Here is a tiny trained network, its code and every weight. The questions are about switching its units off for an input and a target symbol, where a switched-off unit gives its printed mean instead of its output.

import numpy as np


def w(rows, s, z=0):
    codes = np.array(rows[::2]) - 128.0
    scale = np.full(codes.shape[1], s)
    scale[-1] = z or s
    return codes * scale


def norm(h):
    return h / np.sqrt((h * h).mean(-1, keepdims=True) + 1e-5)


def f(y):
    return np.maximum(y, 0)


def softmax(a):
    e = np.exp(a - a.max(-1, keepdims=True))
    return e / e.sum(-1, keepdims=True)


def log_softmax(a):
    a = a - a.max(-1, keepdims=True)
    return a - np.log(np.exp(a).sum(-1, keepdims=True))


def net(x, mask):
    ids = ['γηθμφψω'.index(c) for c in x.split()]
    T = len(ids)
    res = E[ids] + P[:T]
    r = norm(res)
    for j in range(2):
        rows = slice(4 * j, 4 * j + 4)
        q, k, v = (r @ M[0][rows].T for M in (Q, K, V))
        z = softmax(np.where(np.tri(T) > 0, q @ k.T / 4**0.5, -1e9)) @ v
        o = O[0][rows]
        res = res + np.where(mask[j], z, o[:, -1]) @ o[:, :-1]
    y = f(norm(res) @ A[0][:, :-1].T + A[0][:, -1])
    res = res + np.where(mask[2:18], y, B[0][:, -1]) @ B[0][:, :-1]
    return log_softmax(norm(res)[-1] @ U[:, :-1].T + U[:, -1])


Q, K, V, O, A, B = {}, {}, {}, {}, {}, {}
E = w([
[174,50,88],'γ',
[118,124,124],'η',
[154,178,216],'θ',
[139,92,38],'μ',
[247,51,165],'φ',
[190,48,83],'ψ',
[120,247,2],'ω',
],0.017)
P = w([
[2,167,172],'0',
[159,131,81],'1',
[164,120,60],'2',
[169,117,64],'3',
[166,115,65],'4',
[167,115,68],'5',
[163,116,66],'6',
[163,115,71],'7',
[167,118,73],'8',
],0.0079)
Q[0] = w([
[145,210,154],'H1',
[38,151,125],'H1',
[198,80,153],'H1',
[187,109,185],'H1',
[130,126,188],'H2',
[68,24,103],'H2',
[80,186,229],'H2',
[4,206,135],'H2',
],0.017)
K[0] = w([
[148,152,190],'H1',
[240,171,75],'H1',
[22,150,145],'H1',
[89,124,220],'H1',
[139,66,145],'H2',
[157,213,104],'H2',
[7,123,186],'H2',
[106,178,219],'H2',
],0.013)
V[0] = w([
[68,98,116],'H1',
[92,110,171],'H1',
[45,254,175],'H1',
[25,95,146],'H1',
[206,96,110],'H2',
[94,117,151],'H2',
[22,65,130],'H2',
[109,139,48],'H2',
],0.0088)
O[0] = w([
[136,171,89,157],'H1',
[159,233,100,92],'H1',
[112,139,195,113],'H1',
[254,199,130,137],'H1',
[56,159,80,200],'H2',
[160,72,124,80],'H2',
[237,83,59,109],'H2',
[144,217,134,255],'H2',
],0.0064,0.0049)
A[0] = w([
[20,153,68,45],'N1',
[175,225,148,249],'N2',
[156,47,132,69],'N3',
[184,114,104,91],'N4',
[60,101,115,147],'N5',
[166,86,184,94],'N6',
[31,184,144,198],'N7',
[61,101,113,150],'N8',
[84,95,245,111],'N9',
[136,184,73,36],'N10',
[58,131,87,79],'N11',
[29,122,194,5],'N12',
[135,196,111,157],'N13',
[63,16,147,133],'N14',
[185,16,63,17],'N15',
[137,194,116,156],'N16',
],0.012,0.0029)
B[0] = w([
[203,167,207,253],'N1',
[59,110,96,220],'N2',
[140,38,83,143],'N3',
[138,107,254,166],'N4',
[212,145,191,179],'N5',
[215,171,38,152],'N6',
[175,101,138,209],'N7',
[199,150,217,182],'N8',
[100,176,46,146],'N9',
[111,159,161,201],'N10',
[161,63,146,208],'N11',
[149,43,105,137],'N12',
[102,10,147,197],'N13',
[109,62,123,149],'N14',
[64,238,149,174],'N15',
[158,96,199,190],'N16',
],0.0076,0.0081)
U = w([
[175,134,31,111],'γ',
[225,69,165,136],'η',
[98,243,176,44],'θ',
[137,162,97,56],'μ',
[142,9,22,199],'φ',
[112,93,41,172],'ψ',
[52,99,93,255],'ω',
],0.013,0.0064)

Each question gives the input, a string of symbols that net reads in full, and the target symbol t.
The units are the heads (4 rows each of Q, K, V and O) and the neurons (one row each of A and B). Each row of codes is followed by its name. A weight is (code - 128) times the scale printed after its matrix; where a second scale follows, it is the last column's (O, A, B and U).
mask holds one flag per unit, heads first, then neurons. A switched-off unit (its flag False) gives its mean, the last column of its rows in O or B, instead of its output. The means were averaged over made-up inputs and are rounded, as every weight is.
A unit's drop is (log p(t) with every unit on - log p(t) with that unit switched off) / (log p(t) with every unit on - log p(t) with every unit switched off).
The circuit of an input: a set's keep is (log p(t) with only the set's units on - log p(t) with every unit switched off) / (log p(t) with every unit on - log p(t) with every unit switched off). Starting from the 12 units with the biggest drops (on a tie, the unit counted first), units are removed one at a time, each time the one whose removal leaves the highest keep (on an exact tie, the one counted first), for as long as the keep stays at least 0.8.
units of the circuit, in order: the units of the circuit, biggest drop first
top k neurons: the k neurons with the biggest drops, biggest first
which heads matter: for each layer, one digit per head in row order, 1 if its drop is at least 0.15 and else 0, layers parted by /
drop of u: that unit's drop, to one decimal
input ω η η η θ η γ, target ω: top 4 neurons : [N15, N1, N3, N14]
input φ θ ψ ψ, target φ: units of the circuit, in order : [H1, N1]
input ω η ω η ω ω γ ψ γ, target ω: units of the circuit, in order : [N15, N1, H1]
input γ ω η θ θ ω μ ω γ, target γ: which heads matter : 10
input φ ω η γ φ θ, target φ: which heads matter : 11
input φ γ γ θ γ, target φ: which heads matter : 10
input φ θ φ, target φ: which heads matter : 11
input γ ω ω η θ, target γ: which heads matter : 11
input θ ω φ φ θ θ ω γ, target θ: which heads matter : 10
input η ω μ, target θ: top 2 neurons : [N15, N7]
input θ θ η η γ ω θ, target θ: top 3 neurons : [N9, N2, N1]
input φ θ θ θ η μ, target γ: top 2 neurons : [N15, N2]
input θ ψ η μ ω η θ η μ, target γ: top 2 neurons : [N15, N16]
input ω φ φ φ, target φ: top 2 neurons : [N3, N1]
input η ω ω ω, target θ: top 3 neurons : [N10, N2, N6]
input ω η φ ω η ω η η θ, target ω: top 2 neurons : [N1, N9]
input θ μ μ μ γ ω ψ ψ, target θ: top 2 neurons : [N15, N4]
input ω ω ψ, target ω: top 4 neurons : [N15, N1, N3, N14]
input μ θ ω, target η: drop of N4 : 0.0
input γ η η η ψ φ ω η ψ, target γ: drop of N15 : 0.5
input θ η γ, target θ: drop of N4 : 0.1
input ω φ θ ω, target η: top neuron : [N1]
